Here is a tiny trained network, its code and every weight. The questions are about switching its units off for an input and a class, where a switched-off unit gives its printed mean instead of its output.

import numpy as np


def w(rows, s, z=0):
    codes = np.array(rows[::2]) - 128.0
    scale = np.full(codes.shape[1], s)
    scale[-1] = z or s
    return codes * scale


def f(y):
    return np.maximum(y, 0)


def log_softmax(a):
    a = a - a.max(-1, keepdims=True)
    return a - np.log(np.exp(a).sum(-1, keepdims=True))


def net(x, mask):
    res = np.array(x, float).reshape(1, 6) / 4 @ E
    y = f(res @ A[0][:, :-1].T + A[0][:, -1])
    res = res + np.where(mask, y, B[0][:, -1]) @ B[0][:, :-1]
    return log_softmax(res[-1] @ U[:, :-1].T + U[:, -1])


A, B = {}, {}
E = w([
[181,129,48],'x0',
[127,126,129],'x1',
[130,127,131],'x2',
[208,118,177],'x3',
[127,126,128],'x4',
[112,2,111],'x5',
],0.0078)
A[0] = w([
[137,184,145,52],'N0',
[196,153,6,3],'N1',
[24,179,51,40],'N2',
[223,129,183,39],'N3',
[144,225,144,27],'N4',
[100,186,169,150],'N5',
[49,144,246,27],'N6',
[151,194,90,133],'N7',
[188,104,169,58],'N8',
[122,132,126,75],'N9',
[207,150,168,155],'N10',
],0.013,0.0072)
B[0] = w([
[115,84,170,169],'N0',
[254,134,244,203],'N1',
[12,184,208,210],'N2',
[36,157,219,188],'N3',
[117,52,189,212],'N4',
[130,117,35,234],'N5',
[253,139,201,204],'N6',
[135,96,55,237],'N7',
[52,123,183,162],'N8',
[151,157,153,128],'N9',
[96,174,80,253],'N10',
],0.03,0.005)
U = w([
[197,197,175,79],'0',
[87,199,163,35],'1',
[117,1,141,69],'2',
[141,176,122,255],'3',
[143,172,127,224],'4',
],0.012,0.0097)

Each question gives the input, the list of numbers given to net, and the class t.
The units are the neurons (one row each of A and B). Each row of codes is followed by its name. A weight is (code - 128) times the scale printed after its matrix; where a second scale follows, it is the last column's (A, B and U).
mask holds one flag per neuron, in row order. A switched-off neuron (its flag False) gives its mean, the last column of its row in B, instead of its output. The means were averaged over made-up inputs and are rounded, as every weight is.
A unit's drop is (log p(t) with every unit on - log p(t) with that unit switched off) / (log p(t) with every unit on - log p(t) with every unit switched off).
The circuit of an input: a set's keep is (log p(t) with only the set's units on - log p(t) with every unit switched off) / (log p(t) with every unit on - log p(t) with every unit switched off). Starting from all 11 units, units are removed one at a time, each time the one whose removal leaves the highest keep (on an exact tie, the one counted first), for as long as the keep stays at least 0.8.
units of the circuit, in order: the units of the circuit, biggest drop first
top k neurons: the k neurons with the biggest drops, biggest first
drop of u: that unit's drop, to one decimal
input [6,-3,4,5,-1,-7], class 2: top 4 neurons => [N4, N7, N0, N6]
input [7,-5,7,0,-6,7], class 0: units of the circuit, in order => [N1]
input [-3,3,-1,-1,3,-6], class 2: units of the circuit, in order => [N4, N0]
input [-8,-7,2,7,-1,6], class 0: top 2 neurons => [N6, N2]
input [2,0,5,5,-3,1], class 1: units of the circuit, in order => [N3, N7, N6]
input [4,0,-3,-2,-2,-5], class 2: units of the circuit, in order => [N4, N7]
input [-8,6,6,5,0,8], class 0: top 3 neurons => [N6, N4, N7]
input [5,2,1,-3,4,2], class 0: units of the circuit, in order => [N1, N5]
input [-4,5,-2,3,-2,-8], class 2: top 2 neurons => [N4, N0]
input [1,-6,0,7,1,-8], class 2: top 4 neurons => [N4, N7, N0, N2]
input [0,-6,-4,8,-3,-5], class 1: top 2 neurons => [N3, N10]
input [7,-6,-5,-7,-8,-8], class 2: top 2 neurons => [N4, N7]
input [4,1,-1,-8,-5,-8], class 1: drop of N2 => 8.5
input [4,0,-4,-8,0,-1], class 1: drop of N2 => 1.7
input [-1,4,-8,6,4,4], class 1: drop of N0 => 0.0
input [2,5,3,6,-5,5], class 1: drop of N4 => 0.1
input [-8,8,-5,3,4,7], class 0: units of the circuit, in order => [N6]
